array([[ -47,  256,  491,  -50, -141,  -69,   96,  415, -200,  480,  476,
         265,  396,   68],
       [-306,  273,  243, -362, -468,   13,  310, -344,  -89,  243,  218,
         269,  256,  318],
       [ 322,   33,  -24,  309,  283,  304,    5,  118,  217,  -26,  -15,
          34,  -15,    6],
       [ -16,  262,  312,  -24,   36,   -2,  302,  137,   81,  305,  306,
         265,  293,  305],
       [ 261,  266,  228,  300,  450,  109,  384,  162,  424,  227,  226,
         271,  253,  417],
       [ 113,  260,  411,  118,  197,  -30,  223,  376,   49,  400,  401,
         286,  350,  214],
       [ 339,  212,  405,  369,  380,   57,   82,  609,  139,  398,  396,
         224,  330,   61],
       [-360,  277,   75, -433, -436,   73,  412, -744,   36,   54,   35,
         263,  156,  430],
       [   1,  248,  481,   -5, -110,  -36,   75,  418, -171,  481,  479,
         262,  393,   42],
       [ 338,   59,   63,  344,  280,  299,    3,  220,  231,   50,   58,
          48,   42,  -25],
       [ 406,   55,   18,  436,  393,  316,   10,  308,  270,   22,   26,
          45,   30,  -13],
       [ 506,   35,   17,  579,  586,  333,   -5,  399,  359,   39,   38,
          29,   24,  -13]])
265

array([[625, 102, 424, 778, 123, 244, 543, 166, 395],
       [480, 564, 722, 319, 359, 357, 509, 213, 809],
       [469, 154, 481, 333, 786, 442, 263, 381, 413],
       [420, 769, 452, 741, 744, 168, 229, 196, 604],
       [394,  41, 406, 753, 608, 250, 357, 186, 485],
       [692, 421, 425, 765,  99, 546, 344, 676,  97],
       [591,  66, 438, 138, 197,  65, 606, 826, 413],
       [246, 514, 697, 675, 348, 367, 415, 727, 642],
       [772, 466, 482, 285, 523, 434, 127, 424, 620],
       [ 39, 151, 114, 154, 693, 371, 806,  86, 283],
       [ 63, 495, 645,  50, 248, 602, 575, 110, 671],
       [131, 695,  56, 240, 458, 579, 677, 411, 102]])
543

array([[159, 114, 139, 143, 195, 151, 176, 155,  90, 153, 139],
       [178, 182, 143, 124, 141, 139, 129, 160, 171, 163, 119],
       [120, 147, 151, 156, 142, 207, 124, 112, 171, 101,  69],
       [224, 193, 194, 148, 155, 134, 128, 134,  94, 171, 146],
       [168, 138, 140, 139, 162, 163, 145, 154, 115, 159, 142],
       [165, 235, 139, 117, 102, 173,  50,  82, 249, 162, 148],
       [215, 181, 174, 148, 149, 129, 130, 154, 102, 169, 149],
       [105, 149, 148, 174, 145, 224, 133,  88, 190,  56,  36]])
90

array([[-38, -33,   8, -23,  33,  33, -34, -32,  33],
       [-26, -22,   0, -36,  29,  32, -32, -23,  27],
       [ 40,  36, -15,   0,   6, -12,  29,  33,  -3],
       [-35, -27,  -7, -32,  38,  35, -37, -21,  28],
       [-29,   4,  46, -24, -33,   4,  30,  -9,  44],
       [-16,  -4,  30, -31,  -1, -18,  17,  10, -12],
       [ 36,  35, -22, -16,   4,  -3,  32,  43,   8],
       [ 42,  47, -20,  35, -21,  35,  33,  38,  21],
       [ 14,  30, -36,   5,   5,  40, -36,   3,  35],
       [-37, -15,  44, -18, -26,  -9,  34, -23,  27]])
-34

array([[-14,   0,  -5,   3,   3, -18, -10,  -8,  15, -16, -10,   2,  22,
          0],
       [ -2,  18,   7,  -4,  -6,  -6,  -7,  21,   7,   7, -27,  -1,  -6,
        -28],
       [-25,  -1, -11,   7,   1, -20, -10,  -7,  16, -17,  -2,   4,  20,
          2],
       [ -6,  21,  11,  -5, -15,  -2, -13,  23,  17,   8, -26,   3,  -3,
        -26],
       [  6,  16,  13,  14,  13,  17,   1,  25,   4,  -2,  24,  -6,  -8,
         -2],
       [-22,   3, -12,   8,   3, -18,  -7,  -6,  15, -19,  -2,   0,  19,
          1]])
2
---
[[ -7.04   2.84  10.38   5.75   2.89   7.74]
 [  3.62  -3.02 -13.74  -0.53  -2.66   3.22]
 [ -3.81   1.88  13.39  -4.81   7.81  -1.22]] ans = -7.04, -1.22

[[ 22.534  19.124  -5.875   2.200]
 [ -6.843 -18.824  13.525  -6.388]
 [  4.922  -9.797   7.385  -3.678]] ans = 22.534, -3.678

[  4.30 -14.13  14.40  -1.40  -3.38   6.03 -17.32] ans = 4.30, -17.32

[[ 0.10  0.05  0.01  0.02]
 [-0.15  0.16 -0.09 -0.09]
 [-0.14  0.07 -0.05 -0.14]] ans = 0.10, -0.14

[ 141.3  160.3 -179.9  171.2 -187.6] ans = 141.3, -187.6

[[-1.463  1.134  0.663  1.860]
 [ 1.857  0.869 -1.985  1.683]] ans = -1.463, 1.683
